Here is a tiny trained network, its code and every weight. The questions are about switching its units off for an input and a target symbol, where a switched-off unit gives its printed mean instead of its output.

import numpy as np


def w(rows, s, z=0):
    codes = np.array(rows[::2]) - 128.0
    scale = np.full(codes.shape[1], s)
    scale[-1] = z or s
    return codes * scale


def softmax(a):
    e = np.exp(a - a.max(-1, keepdims=True))
    return e / e.sum(-1, keepdims=True)


def log_softmax(a):
    a = a - a.max(-1, keepdims=True)
    return a - np.log(np.exp(a).sum(-1, keepdims=True))


def net(x, mask):
    ids = ['ΔΞΠαβγεζηθστφψω'.index(c) for c in x.split()]
    T = len(ids)
    res = E[ids] + P[:T]
    u = 0
    for l in range(3):
        r = res
        for j in range(3):
            rows = slice(2 * j, 2 * j + 2)
            q, k, v = (r @ M[l][rows].T for M in (Q, K, V))
            z = softmax(np.where(np.tri(T) > 0, q @ k.T / 2**0.5, -1e9)) @ v
            o = O[l][rows]
            res = res + np.where(mask[u + j], z, o[:, -1]) @ o[:, :-1]
        u += 3
    return log_softmax(res[-1] @ U[:, :-1].T + U[:, -1])


Q, K, V, O = {}, {}, {}, {}
E = w([
[137,151,111,136,82,136],'Δ',
[116,135,153,177,133,140],'Ξ',
[142,82,74,134,88,78],'Π',
[157,91,92,121,95,78],'α',
[87,177,33,102,73,70],'β',
[152,149,142,25,203,136],'γ',
[151,163,110,163,98,142],'ε',
[167,32,144,66,135,69],'ζ',
[180,163,126,221,63,101],'η',
[112,179,113,87,114,64],'θ',
[182,166,136,123,74,112],'σ',
[166,5,137,91,144,120],'τ',
[145,140,93,127,108,158],'φ',
[185,136,161,114,37,171],'ψ',
[171,130,109,119,75,69],'ω',
],0.016)
P = w([
[158,123,254,183,110,18],'0',
[84,102,48,123,93,189],'1',
[143,102,72,106,76,130],'2',
[146,109,90,114,67,121],'3',
[149,100,101,121,63,123],'4',
[152,104,112,123,49,117],'5',
[165,89,104,115,53,112],'6',
[171,99,111,118,40,115],'7',
[188,91,99,112,50,110],'8',
[178,89,98,110,45,100],'9',
[180,93,111,131,41,116],'10',
[175,83,90,135,50,118],'11',
[180,85,98,152,43,119],'12',
],0.0061)
Q[0] = w([
[104,110,138,86,255,176],'L0H1',
[135,240,84,209,92,46],'L0H1',
[232,115,100,146,42,81],'L0H2',
[121,144,186,49,151,199],'L0H2',
[177,82,198,118,65,191],'L0H3',
[71,93,136,37,164,172],'L0H3',
],0.0081)
K[0] = w([
[178,48,99,100,221,195],'L0H1',
[91,228,12,91,84,2],'L0H1',
[169,145,220,14,198,87],'L0H2',
[81,118,115,195,79,77],'L0H2',
[167,87,188,60,214,144],'L0H3',
[95,213,58,161,186,81],'L0H3',
],0.0076)
V[0] = w([
[194,64,187,157,101,163],'L0H1',
[128,142,181,113,192,158],'L0H1',
[92,76,129,89,151,163],'L0H2',
[153,102,53,124,2,105],'L0H2',
[143,56,157,101,103,174],'L0H3',
[71,169,92,180,155,102],'L0H3',
],0.0085)
O[0] = w([
[252,92,233,182,92,123,156],'L0H1',
[58,153,248,64,165,116,1],'L0H1',
[43,73,130,95,122,169,110],'L0H2',
[255,116,18,149,110,118,150],'L0H2',
[140,34,133,111,80,226,155],'L0H3',
[70,218,113,204,216,83,47],'L0H3',
],0.0058,0.0059)
Q[1] = w([
[200,120,136,112,33,179],'L1H1',
[196,76,177,130,178,26],'L1H1',
[52,142,241,137,106,219],'L1H2',
[229,153,146,129,160,179],'L1H2',
[151,178,197,140,177,62],'L1H3',
[91,219,228,88,255,212],'L1H3',
],0.0064)
K[1] = w([
[176,32,183,79,54,224],'L1H1',
[119,53,232,133,193,8],'L1H1',
[147,99,165,94,203,253],'L1H2',
[94,199,127,176,125,122],'L1H2',
[149,80,108,162,53,90],'L1H3',
[87,129,29,168,25,193],'L1H3',
],0.006)
V[1] = w([
[122,186,100,96,89,183],'L1H1',
[91,106,121,157,183,38],'L1H1',
[113,141,77,127,108,207],'L1H2',
[105,168,91,95,158,133],'L1H2',
[129,71,2,157,93,157],'L1H3',
[86,25,111,155,101,93],'L1H3',
],0.0087)
O[1] = w([
[204,126,192,87,239,80,143],'L1H1',
[100,198,135,142,2,151,1],'L1H1',
[66,88,96,183,213,173,117],'L1H2',
[142,158,102,170,141,187,60],'L1H2',
[65,58,133,177,140,74,69],'L1H3',
[96,25,113,157,81,149,57],'L1H3',
],0.0084,0.0088)
Q[2] = w([
[225,78,69,38,75,114],'L2H1',
[162,202,255,181,181,216],'L2H1',
[169,73,13,40,188,170],'L2H2',
[152,107,89,201,171,157],'L2H2',
[106,137,148,65,106,62],'L2H3',
[17,132,204,91,195,223],'L2H3',
],0.006)
K[2] = w([
[143,56,174,101,87,160],'L2H1',
[115,214,154,115,103,82],'L2H1',
[108,45,107,40,229,166],'L2H2',
[75,196,117,64,129,161],'L2H2',
[154,125,115,164,165,74],'L2H3',
[93,92,69,105,232,254],'L2H3',
],0.0073)
V[2] = w([
[148,159,251,138,194,181],'L2H1',
[175,61,177,166,103,129],'L2H1',
[89,93,43,34,232,103],'L2H2',
[92,135,75,121,197,22],'L2H2',
[113,62,70,3,172,190],'L2H3',
[81,11,93,210,144,94],'L2H3',
],0.0064)
O[2] = w([
[166,48,96,222,240,53,116],'L2H1',
[120,143,157,249,148,210,187],'L2H1',
[72,92,244,240,2,6,154],'L2H2',
[59,214,190,233,87,81,141],'L2H2',
[196,129,97,146,39,35,9],'L2H3',
[252,231,202,102,143,166,42],'L2H3',
],0.0049,0.015)
U = w([
[116,159,155,113,146,116,155],'Δ',
[1,130,199,87,246,193,110],'Ξ',
[118,135,114,104,58,142,78],'Π',
[145,166,163,84,92,123,142],'α',
[39,173,64,212,125,112,222],'β',
[102,148,161,68,129,54,153],'γ',
[135,200,132,133,173,102,123],'ε',
[83,70,118,107,77,164,106],'ζ',
[236,222,37,186,155,173,3],'η',
[89,158,101,134,151,98,242],'θ',
[185,214,197,83,140,108,91],'σ',
[75,46,116,132,76,194,38],'τ',
[125,145,161,160,100,53,91],'φ',
[203,71,139,158,208,87,121],'ψ',
[183,116,34,33,106,42,111],'ω',
],0.0053,0.0039)

Each question gives the input, a string of symbols that net reads in full, and the target symbol t.
The units are the heads (2 rows each of Q, K, V and O). Each row of codes is followed by its name. A weight is (code - 128) times the scale printed after its matrix; where a second scale follows, it is the last column's (O and U).
mask holds one flag per head, layer by layer. A switched-off head (its flag False) gives its mean, the last column of its rows in O, instead of its output. The means were averaged over made-up inputs and are rounded, as every weight is.
A unit's drop is (log p(t) with every unit on - log p(t) with that unit switched off) / (log p(t) with every unit on - log p(t) with every unit switched off).
The circuit of an input: a set's keep is (log p(t) with only the set's units on - log p(t) with every unit switched off) / (log p(t) with every unit on - log p(t) with every unit switched off). Starting from all 9 units, units are removed one at a time, each time the one whose removal leaves the highest keep (on an exact tie, the one counted first), for as long as the keep stays at least 0.8.
units of the circuit, in order: the units of the circuit, biggest drop first
unit that matters most: the unit with the biggest drop
heads that matter: for each layer, one digit per head in row order, 1 if its drop is at least 0.15 and else 0, layers parted by /
input η ω α γ τ η α, target Ξ: units of the circuit, in order -> (L2H3, L0H2, L0H3, L1H1)
input η η η ε α β, target β: heads that matter -> 110 / 010 / 010
input γ η η, target ω: unit that matters most -> L1H3
input ψ ψ ψ α γ η β η η η Ξ Π, target φ: units of the circuit, in order -> (L2H2, L1H1, L2H3, L0H3)
input τ ζ γ Ξ β, target η: units of the circuit, in order -> (L2H3, L0H1, L1H3, L1H2)
input α β ε η Π, target β: units of the circuit, in order -> (L0H1, L1H2, L2H2)
input Δ β η ω, target β: units of the circuit, in order -> (L0H1, L1H2, L2H2)
input η η φ ω Π ε η η Ξ α ω η η, target η: heads that matter -> 111 / 100 / 010
input γ η Π α φ γ ω, target ω: units of the circuit, in order -> (L1H3, L2H3, L0H1)
input γ η α γ α η γ γ η α ψ, target ψ: units of the circuit, in order -> (L1H1, L0H1)
input Π η γ η ψ Π Ξ θ ψ, target σ: heads that matter -> 100 / 001 / 001
input η η η β β η, target β: units of the circuit, in order -> (L0H1, L2H2, L1H2)
input Ξ γ η Π η η γ ω ψ η Π ψ φ, target ψ: units of the circuit, in order -> (L1H1, L0H3, L0H1)
input Π η ε Ξ Ξ φ η, target η: units of the circuit, in order -> (L2H3, L2H2, L1H1, L0H3)
input ψ Ξ β η ε, target β: units of the circuit, in order -> (L0H1, L2H2)
input β τ η, target τ: unit that matters most -> L0H3
input η γ ω η Π τ σ η η α α ε, target Ξ: heads that matter -> 011 / 110 / 001
input ψ β Ξ, target β: heads that matter -> 110 / 011 / 010
input γ ε β γ η ζ Π ε η η, target ω: heads that matter -> 110 / 101 / 101
input θ η γ θ ψ η β η γ α η τ, target τ: heads that matter -> 101 / 110 / 001
input η ψ ψ γ ζ θ Ξ Ξ, target Ξ: unit that matters most -> L2H3
input γ η η β η ε, target ω: heads that matter -> 110 / 101 / 111
